Here is a tiny trained network, its code and every weight. The questions are about switching its units off for an input and a target symbol, where a switched-off unit gives its printed mean instead of its output.

import numpy as np


def w(rows, s, z=0):
    codes = np.array(rows[::2]) - 128.0
    scale = np.full(codes.shape[1], s)
    scale[-1] = z or s
    return codes * scale


def softmax(a):
    e = np.exp(a - a.max(-1, keepdims=True))
    return e / e.sum(-1, keepdims=True)


def log_softmax(a):
    a = a - a.max(-1, keepdims=True)
    return a - np.log(np.exp(a).sum(-1, keepdims=True))


def net(x, mask):
    ids = ['ΛΣΦδεζηθμπτψω'.index(c) for c in x.split()]
    T = len(ids)
    res = E[ids] + P[:T]
    u = 0
    for l in range(3):
        r = res
        for j in range(2):
            rows = slice(2 * j, 2 * j + 2)
            q, k, v = (r @ M[l][rows].T for M in (Q, K, V))
            z = softmax(np.where(np.tri(T) > 0, q @ k.T / 2**0.5, -1e9)) @ v
            o = O[l][rows]
            res = res + np.where(mask[u + j], z, o[:, -1]) @ o[:, :-1]
        u += 2
    return log_softmax(res[-1] @ U[:, :-1].T + U[:, -1])


Q, K, V, O = {}, {}, {}, {}
E = w([
[94,119,157,197,185,102,155],'Λ',
[102,149,161,100,160,154,194],'Σ',
[87,166,79,153,110,85,153],'Φ',
[150,132,155,202,184,49,107],'δ',
[88,159,106,108,73,139,130],'ε',
[72,146,122,125,133,180,128],'ζ',
[63,183,127,158,65,137,87],'η',
[142,107,171,118,190,133,190],'θ',
[93,172,134,171,191,127,128],'μ',
[118,111,120,144,129,66,204],'π',
[3,109,168,81,192,47,99],'τ',
[127,152,113,111,184,125,176],'ψ',
[91,132,196,149,81,139,117],'ω',
],0.014)
P = w([
[122,32,24,96,109,150,123],'0',
[143,208,255,116,162,75,146],'1',
[134,219,250,133,141,62,151],'2',
[126,186,204,106,158,113,159],'3',
[106,176,186,114,148,128,151],'4',
[87,160,169,115,153,135,159],'5',
[62,156,150,127,133,136,157],'6',
[45,143,132,132,126,141,162],'7',
[34,138,121,136,120,144,161],'8',
[6,129,92,148,112,153,175],'9',
[5,128,80,139,103,156,176],'10',
],0.0063)
Q[0] = w([
[174,102,112,130,112,191,186],'L0H1',
[118,206,147,177,117,90,161],'L0H1',
[137,222,153,160,111,185,209],'L0H2',
[253,44,76,216,90,119,91],'L0H2',
],0.023)
K[0] = w([
[50,158,182,114,150,94,156],'L0H1',
[174,55,145,64,132,154,85],'L0H1',
[35,141,26,179,102,201,202],'L0H2',
[212,7,92,208,76,143,127],'L0H2',
],0.019)
V[0] = w([
[133,231,83,122,113,51,183],'L0H1',
[174,27,110,9,131,72,98],'L0H1',
[131,198,30,96,146,175,123],'L0H2',
[215,103,115,112,130,91,20],'L0H2',
],0.013)
O[0] = w([
[155,202,38,158,71,35,125,131],'L0H1',
[205,1,188,87,163,83,154,127],'L0H1',
[199,150,180,76,181,116,25,76],'L0H2',
[72,139,14,52,189,172,154,10],'L0H2',
],0.0069,0.011)
Q[1] = w([
[108,98,86,132,139,134,126],'L1H1',
[135,124,129,134,143,119,96],'L1H1',
[54,164,254,194,95,88,149],'L1H2',
[115,131,114,121,142,105,77],'L1H2',
],0.05)
K[1] = w([
[96,204,170,108,160,49,114],'L1H1',
[150,92,155,125,144,94,129],'L1H1',
[14,5,101,37,120,112,75],'L1H2',
[156,144,81,156,26,118,131],'L1H2',
],0.023)
V[1] = w([
[121,146,108,4,85,144,99],'L1H1',
[221,128,108,141,79,186,130],'L1H1',
[149,214,236,139,152,5,121],'L1H2',
[185,100,203,90,91,123,207],'L1H2',
],0.016)
O[1] = w([
[164,50,153,165,120,154,133,75],'L1H1',
[97,78,147,122,178,58,153,89],'L1H1',
[166,148,162,108,118,105,11,250],'L1H2',
[91,153,165,56,96,30,135,199],'L1H2',
],0.012,0.014)
Q[2] = w([
[130,222,186,157,120,87,132],'L2H1',
[137,106,40,108,204,115,137],'L2H1',
[122,61,83,93,148,145,106],'L2H2',
[141,65,3,24,127,135,82],'L2H2',
],0.018)
K[2] = w([
[71,5,110,93,160,133,62],'L2H1',
[146,117,115,179,126,164,179],'L2H1',
[165,222,199,151,87,87,103],'L2H2',
[172,209,217,215,91,83,134],'L2H2',
],0.019)
V[2] = w([
[175,48,143,90,155,178,71],'L2H1',
[59,128,231,129,151,195,146],'L2H1',
[87,175,161,147,27,182,75],'L2H2',
[127,199,156,50,253,189,106],'L2H2',
],0.018)
O[2] = w([
[55,196,252,169,168,108,154,249],'L2H1',
[17,57,159,12,119,206,31,220],'L2H1',
[116,109,85,113,254,72,64,1],'L2H2',
[180,223,200,42,173,164,233,37],'L2H2',
],0.0092,0.0069)
U = w([
[119,77,102,160,87,146,83,72],'Λ',
[39,118,158,128,123,171,171,143],'Σ',
[156,140,123,212,142,120,103,159],'Φ',
[121,157,165,149,97,86,190,93],'δ',
[150,160,142,155,166,172,123,124],'ε',
[225,96,201,99,120,79,2,133],'ζ',
[171,128,123,191,75,202,116,255],'η',
[130,214,76,140,90,168,34,179],'θ',
[62,88,131,222,82,90,152,103],'μ',
[126,104,133,114,58,108,148,51],'π',
[167,105,108,172,83,96,97,112],'τ',
[129,105,111,210,162,191,63,143],'ψ',
[24,150,75,139,135,43,177,69],'ω',
],0.0036,0.004)

Each question gives the input, a string of symbols that net reads in full, and the target symbol t.
The units are the heads (2 rows each of Q, K, V and O). Each row of codes is followed by its name. A weight is (code - 128) times the scale printed after its matrix; where a second scale follows, it is the last column's (O and U).
mask holds one flag per head, layer by layer. A switched-off head (its flag False) gives its mean, the last column of its rows in O, instead of its output. The means were averaged over made-up inputs and are rounded, as every weight is.
A unit's drop is (log p(t) with every unit on - log p(t) with that unit switched off) / (log p(t) with every unit on - log p(t) with every unit switched off).
The circuit of an input: a set's keep is (log p(t) with only the set's units on - log p(t) with every unit switched off) / (log p(t) with every unit on - log p(t) with every unit switched off). Starting from all 6 units, units are removed one at a time, each time the one whose removal leaves the highest keep (on an exact tie, the one counted first), for as long as the keep stays at least 0.8.
units of the circuit, in order: the units of the circuit, biggest drop first
most important unit: the unit with the biggest drop
which heads matter: for each layer, one digit per head in row order, 1 if its drop is at least 0.15 and else 0, layers parted by /
input η ζ ζ ζ η ζ, target ψ: units of the circuit, in order : (L1H2, L2H2, L0H1)
input η π ζ τ Φ, target ζ: units of the circuit, in order : (L1H2)
input ψ ψ ζ τ τ ψ, target δ: which heads matter : 11 / 10 / 11
input δ ζ ζ π ψ, target η: units of the circuit, in order : (L0H2, L1H2, L2H2)
input μ ζ θ μ, target ε: which heads matter : 01 / 01 / 01
input ψ μ ψ ω δ, target δ: units of the circuit, in order : (L0H2, L2H1, L2H2)
input ζ ζ ω ψ Φ ζ ζ η ζ τ, target ζ: which heads matter : 01 / 01 / 00
input ψ δ δ ζ Σ Φ Φ ε η, target δ: units of the circuit, in order : (L0H2, L2H1, L2H2)
input ε ζ ε θ η ψ ζ ε ζ τ ω, target ζ: which heads matter : 01 / 01 / 00
input ε ζ τ Λ, target ζ: which heads matter : 00 / 01 / 00
input ζ ζ ω, target Σ: which heads matter : 11 / 01 / 10
input μ ε ε, target ε: which heads matter : 01 / 01 / 01
input ψ ζ η τ ζ τ ζ Φ, target δ: units of the circuit, in order : (L0H2, L2H1, L1H1)
input ε ε Λ ζ Λ ζ π μ, target μ: most important unit : L1H1
input Σ Φ ω Σ ζ θ Φ ζ ζ, target ζ: which heads matter : 01 / 01 / 01
input ω θ ψ ζ, target Λ: units of the circuit, in order : (L1H2, L2H1, L0H2, L2H2)
input ζ ζ τ Σ ω ζ Λ Φ Λ ζ ζ, target θ: units of the circuit, in order : (L0H2, L1H1)
input ζ ψ τ ζ ε τ ω ψ, target Σ: which heads matter : 11 / 10 / 10
input Σ ψ Σ ψ η η ζ ζ ε ζ η, target ζ: units of the circuit, in order : (L0H2, L2H2)
input Φ Λ ζ Σ π, target Φ: most important unit : L2H1
input ζ η δ ψ Φ ε δ τ ω ζ, target θ: which heads matter : 10 / 11 / 00
